Here is a tiny trained network, its code and every weight. The questions are about switching its units off for an input and a class, where a switched-off unit gives its printed mean instead of its output.

import numpy as np


def w(rows, s, z=0):
    codes = np.array(rows[::2]) - 128.0
    scale = np.full(codes.shape[1], s)
    scale[-1] = z or s
    return codes * scale


def norm(h):
    return h / np.sqrt((h * h).mean(-1, keepdims=True) + 1e-5)


def f(y):
    return y / 2 * (1 + np.tanh(0.7978845608 * (y + 0.044715 * y**3)))


def log_softmax(a):
    a = a - a.max(-1, keepdims=True)
    return a - np.log(np.exp(a).sum(-1, keepdims=True))


def net(x, mask):
    res = np.array(x, float).reshape(1, 3) / 4 @ E
    u = 0
    for l in range(2):
        y = f(norm(res) @ A[l][:, :-1].T + A[l][:, -1])
        res = res + np.where(mask[u : u + 6], y, B[l][:, -1]) @ B[l][:, :-1]
        u += 6
    return log_softmax(norm(res)[-1] @ U[:, :-1].T + U[:, -1])


A, B = {}, {}
E = w([
[44,96,93,49,112,75,54,159,35,126],'x0',
[94,135,161,210,7,39,73,96,144,102],'x1',
[177,119,164,75,42,153,137,47,92,72],'x2',
],0.0019)
A[0] = w([
[109,116,210,146,33,135,126,3,137,99,122],'0.n1',
[153,183,157,244,56,47,137,125,196,145,21],'0.n2',
[174,110,114,168,65,54,134,97,108,122,49],'0.n3',
[96,106,48,120,129,157,88,132,34,161,60],'0.n4',
[81,37,72,47,67,112,146,111,139,107,63],'0.n5',
[44,161,170,158,115,12,20,138,112,111,6],'0.n6',
],0.0028,0.0013)
B[0] = w([
[176,116,115,140,221,175,96,92,174,87,247],'0.n1',
[71,213,142,104,157,215,176,244,91,81,237],'0.n2',
[87,130,169,85,87,150,24,118,133,44,136],'0.n3',
[61,233,141,99,114,111,150,92,163,111,172],'0.n4',
[135,123,175,115,163,153,116,145,75,105,153],'0.n5',
[170,87,121,186,155,39,184,90,104,252,234],'0.n6',
],0.0031,0.0015)
A[1] = w([
[107,187,113,178,80,142,159,182,153,145,52],'1.n1',
[172,52,125,122,44,122,86,55,109,97,2],'1.n2',
[143,116,140,57,101,100,113,99,3,69,76],'1.n3',
[79,133,95,89,185,108,116,142,93,190,77],'1.n4',
[182,107,55,163,178,177,206,125,161,153,166],'1.n5',
[196,130,183,69,110,180,173,52,114,96,136],'1.n6',
],0.0042,0.0019)
B[1] = w([
[116,152,160,48,216,120,192,189,72,133,143],'1.n1',
[137,144,201,90,171,136,68,194,252,166,145],'1.n2',
[146,49,113,139,196,173,190,202,143,168,194],'1.n3',
[122,193,107,138,106,204,86,52,188,44,192],'1.n4',
[149,58,188,82,87,63,49,127,169,155,252],'1.n5',
[94,165,69,157,60,83,175,112,36,139,231],'1.n6',
],0.0041,0.0035)
U = w([
[180,20,215,78,171,105,44,170,225,198,254],'0',
[84,225,187,145,211,134,230,254,142,125,75],'1',
[218,83,108,87,16,81,185,54,73,180,130],'2',
[181,191,174,210,66,211,102,103,130,2,85],'3',
[55,217,31,53,180,207,67,49,200,95,118],'4',
[41,126,79,240,139,29,104,82,77,196,54],'5',
[100,51,42,69,179,226,227,169,45,151,103],'6',
],0.0077,0.0016)

Each question gives the input, the list of numbers given to net, and the class t.
The units are the neurons (one row each of A and B). Each row of codes is followed by its name. A weight is (code - 128) times the scale printed after its matrix; where a second scale follows, it is the last column's (A, B and U).
mask holds one flag per neuron, layer by layer. A switched-off neuron (its flag False) gives its mean, the last column of its row in B, instead of its output. The means were averaged over made-up inputs and are rounded, as every weight is.
A unit's drop is (log p(t) with every unit on - log p(t) with that unit switched off) / (log p(t) with every unit on - log p(t) with every unit switched off).
The circuit of an input: a set's keep is (log p(t) with only the set's units on - log p(t) with every unit switched off) / (log p(t) with every unit on - log p(t) with every unit switched off). Starting from all 12 units, units are removed one at a time, each time the one whose removal leaves the highest keep (on an exact tie, the one counted first), for as long as the keep stays at least 0.8.
units of the circuit, in order: the units of the circuit, biggest drop first
top k neurons: the k neurons with the biggest drops, biggest first
k most important neurons of layer l: the k neurons of layer l with the biggest drops, biggest first
drop when u is switched off: that unit's drop, to one decimal
input [-8,7,-3], class 1: 2 most important neurons of layer 1 -> 1.n1, 1.n4
input [-1,1,4], class 3: top 2 neurons -> 0.n1, 0.n6
input [0,2,6], class 3: top 4 neurons -> 0.n1, 1.n5, 1.n6, 1.n2
input [-2,5,-4], class 1: top neuron -> 0.n2
input [8,0,1], class 6: top 2 neurons -> 1.n3, 1.n5
input [0,-6,-6], class 0: top 3 neurons -> 1.n5, 1.n6, 0.n2
input [7,0,-6], class 4: top 2 neurons -> 1.n4, 1.n6
input [6,3,1], class 0: top 2 neurons -> 1.n6, 1.n2
input [4,2,1], class 0: top 3 neurons -> 1.n6, 0.n2, 1.n2
input [-8,5,-1], class 1: top 3 neurons -> 0.n2, 1.n1, 1.n4
input [-7,-3,6], class 2: top 3 neurons -> 1.n6, 1.n4, 1.n5
input [5,-1,6], class 6: 3 most important neurons of layer 1 -> 1.n3, 1.n5, 1.n6
input [-4,-7,7], class 2: units of the circuit, in order -> 1.n6, 1.n5
input [-3,1,-1], class 1: units of the circuit, in order -> 0.n2
input [5,-8,0], class 4: 3 most important neurons of layer 1 -> 1.n4, 1.n1, 1.n6
input [-4,-1,3], class 2: top 2 neurons -> 1.n6, 1.n4
input [-8,5,-4], class 1: top 2 neurons -> 0.n2, 1.n1
input [-8,-6,1], class 2: 2 most important neurons of layer 1 -> 1.n6, 1.n2
input [8,7,8], class 0: 2 most important neurons of layer 1 -> 1.n2, 1.n3
input [-6,-6,0], class 0: units of the circuit, in order -> 1.n5
input [-7,0,3], class 2: 3 most important neurons of layer 1 -> 1.n6, 1.n4, 1.n5
input [-4,-4,-7], class 0: drop when 1.n5 is switched off -> 0.4
input [-3,-6,-7], class 0: drop when 1.n3 is switched off -> 0.0
input [-2,-4,4], class 2: drop when 1.n6 is switched off -> 0.9
